Below are the code and all the weights of a small trained network. Each question names an input and a class and asks about switching units off, where a switched-off unit gives its printed mean instead of its output.

import numpy as np


def w(rows, s, z=0):
    codes = np.array(rows[::2]) - 128.0
    scale = np.full(codes.shape[1], s)
    scale[-1] = z or s
    return codes * scale


def norm(h):
    return h / np.sqrt((h * h).mean(-1, keepdims=True) + 1e-5)


def f(y):
    return y / 2 * (1 + np.tanh(0.7978845608 * (y + 0.044715 * y**3)))


def log_softmax(a):
    a = a - a.max(-1, keepdims=True)
    return a - np.log(np.exp(a).sum(-1, keepdims=True))


def net(x, mask):
    res = np.array(x, float).reshape(1, 3) / 4 @ E
    u = 0
    for l in range(4):
        y = f(norm(res) @ A[l][:, :-1].T + A[l][:, -1])
        res = res + np.where(mask[u : u + 4], y, B[l][:, -1]) @ B[l][:, :-1]
        u += 4
    return log_softmax(norm(res)[-1] @ U[:, :-1].T + U[:, -1])


A, B = {}, {}
E = w([
[189,2,199,128,35,65],'x0',
[91,94,210,86,85,97],'x1',
[89,43,170,140,195,75],'x2',
],0.00068)
A[0] = w([
[211,153,11,188,159,142,12],'L0N0',
[128,149,105,133,163,130,54],'L0N1',
[188,63,157,172,6,153,111],'L0N2',
[73,207,66,84,218,128,2],'L0N3',
],0.0027,0.00087)
B[0] = w([
[169,155,63,251,141,210,175],'L0N0',
[51,126,156,127,101,162,115],'L0N1',
[112,43,180,176,83,113,247],'L0N2',
[39,59,145,192,35,170,191],'L0N3',
],0.002,0.0013)
A[1] = w([
[60,210,164,69,166,149,85],'L1N0',
[186,103,73,196,146,158,5],'L1N1',
[90,254,110,139,169,203,85],'L1N2',
[55,184,150,65,160,122,93],'L1N3',
],0.0027,0.0017)
B[1] = w([
[60,87,145,247,136,204,87],'L1N0',
[125,181,30,152,131,170,75],'L1N1',
[249,82,50,145,18,97,254],'L1N2',
[99,137,140,164,152,151,90],'L1N3',
],0.0021,0.00055)
A[2] = w([
[239,130,58,47,50,55,129],'L2N0',
[198,172,4,179,133,177,254],'L2N1',
[234,73,114,45,50,36,119],'L2N2',
[112,164,164,106,97,162,114],'L2N3',
],0.003,0.00094)
B[2] = w([
[31,66,142,148,121,113,175],'L2N0',
[118,192,187,163,182,200,254],'L2N1',
[3,52,10,238,64,189,224],'L2N2',
[184,152,45,182,110,217,123],'L2N3',
],0.0029,0.0022)
A[3] = w([
[243,252,68,163,69,205,71],'L3N0',
[180,122,195,78,95,101,158],'L3N1',
[61,11,40,196,19,94,251],'L3N2',
[47,73,131,152,56,185,129],'L3N3',
],0.0034,0.0019)
B[3] = w([
[198,244,24,172,252,140,166],'L3N0',
[72,161,107,189,197,177,122],'L3N1',
[50,167,240,190,88,245,255],'L3N2',
[137,64,121,201,52,162,188],'L3N3',
],0.0031,0.0052)
U = w([
[241,248,9,237,244,238,255],'0',
[241,18,18,11,20,21,1],'1',
[47,19,244,23,249,21,77],'2',
[254,9,31,10,29,17,1],'3',
[239,19,25,10,35,12,1],'4',
[10,9,240,237,15,242,255],'5',
],0.0036,0.0032)

Each question gives the input, the list of numbers given to net, and the class t.
The units are the neurons (one row each of A and B). Each row of codes is followed by its name. A weight is (code - 128) times the scale printed after its matrix; where a second scale follows, it is the last column's (A, B and U).
mask holds one flag per neuron, layer by layer. A switched-off neuron (its flag False) gives its mean, the last column of its row in B, instead of its output. The means were averaged over made-up inputs and are rounded, as every weight is.
A unit's drop is (log p(t) with every unit on - log p(t) with that unit switched off) / (log p(t) with every unit on - log p(t) with every unit switched off).
The circuit of an input: a set's keep is (log p(t) with only the set's units on - log p(t) with every unit switched off) / (log p(t) with every unit on - log p(t) with every unit switched off). Starting from the 12 units with the biggest drops (on a tie, the unit counted first), units are removed one at a time, each time the one whose removal leaves the highest keep (on an exact tie, the one counted first), for as long as the keep stays at least 0.8.
circuit, biggest first: the units of the circuit, biggest drop first
most important unit: the unit with the biggest drop
top k neurons: the k neurons with the biggest drops, biggest first
k most important neurons of layer l: the k neurons of layer l with the biggest drops, biggest first
drop when u is switched off: that unit's drop, to one decimal
input [0,3,4], class 2: most important unit => L1N2
input [-7,4,-1], class 0: top 2 neurons => [L2N2 L2N0]
input [-6,7,-3], class 0: circuit, biggest first => [L2N2 L3N2]
input [-2,-5,8], class 2: top 4 neurons => [L2N2 L2N3 L3N0 L3N2]
input [-4,0,6], class 2: circuit, biggest first => [L2N2 L3N2 L3N0]
input [-2,-1,3], class 0: top 2 neurons => [L2N0 L0N2]
input [1,-3,-6], class 0: top 2 neurons => [L0N0 L2N1]
input [-4,6,4], class 2: top 4 neurons => [L2N2 L3N2 L0N0 L2N0]
input [1,-2,-3], class 0: top 3 neurons => [L0N0 L1N1 L2N1]
input [-3,-1,4], class 3: 3 most important neurons of layer 0 => [L0N2 L0N3 L0N0]
input [1,-4,4], class 2: 2 most important neurons of layer 3 => [L3N3 L3N0]
input [2,-3,-7], class 0: 2 most important neurons of layer 3 => [L3N0 L3N2]
input [-1,0,3], class 2: 2 most important neurons of layer 2 => [L2N2 L2N0]
input [-2,0,-8], class 0: circuit, biggest first => [L3N0]
input [-3,-3,2], class 0: drop when L3N2 is switched off => 0.1
input [-2,-4,4], class 0: drop when L2N2 is switched off => 0.1
input [1,-8,2], class 0: drop when L0N2 is switched off => 0.0
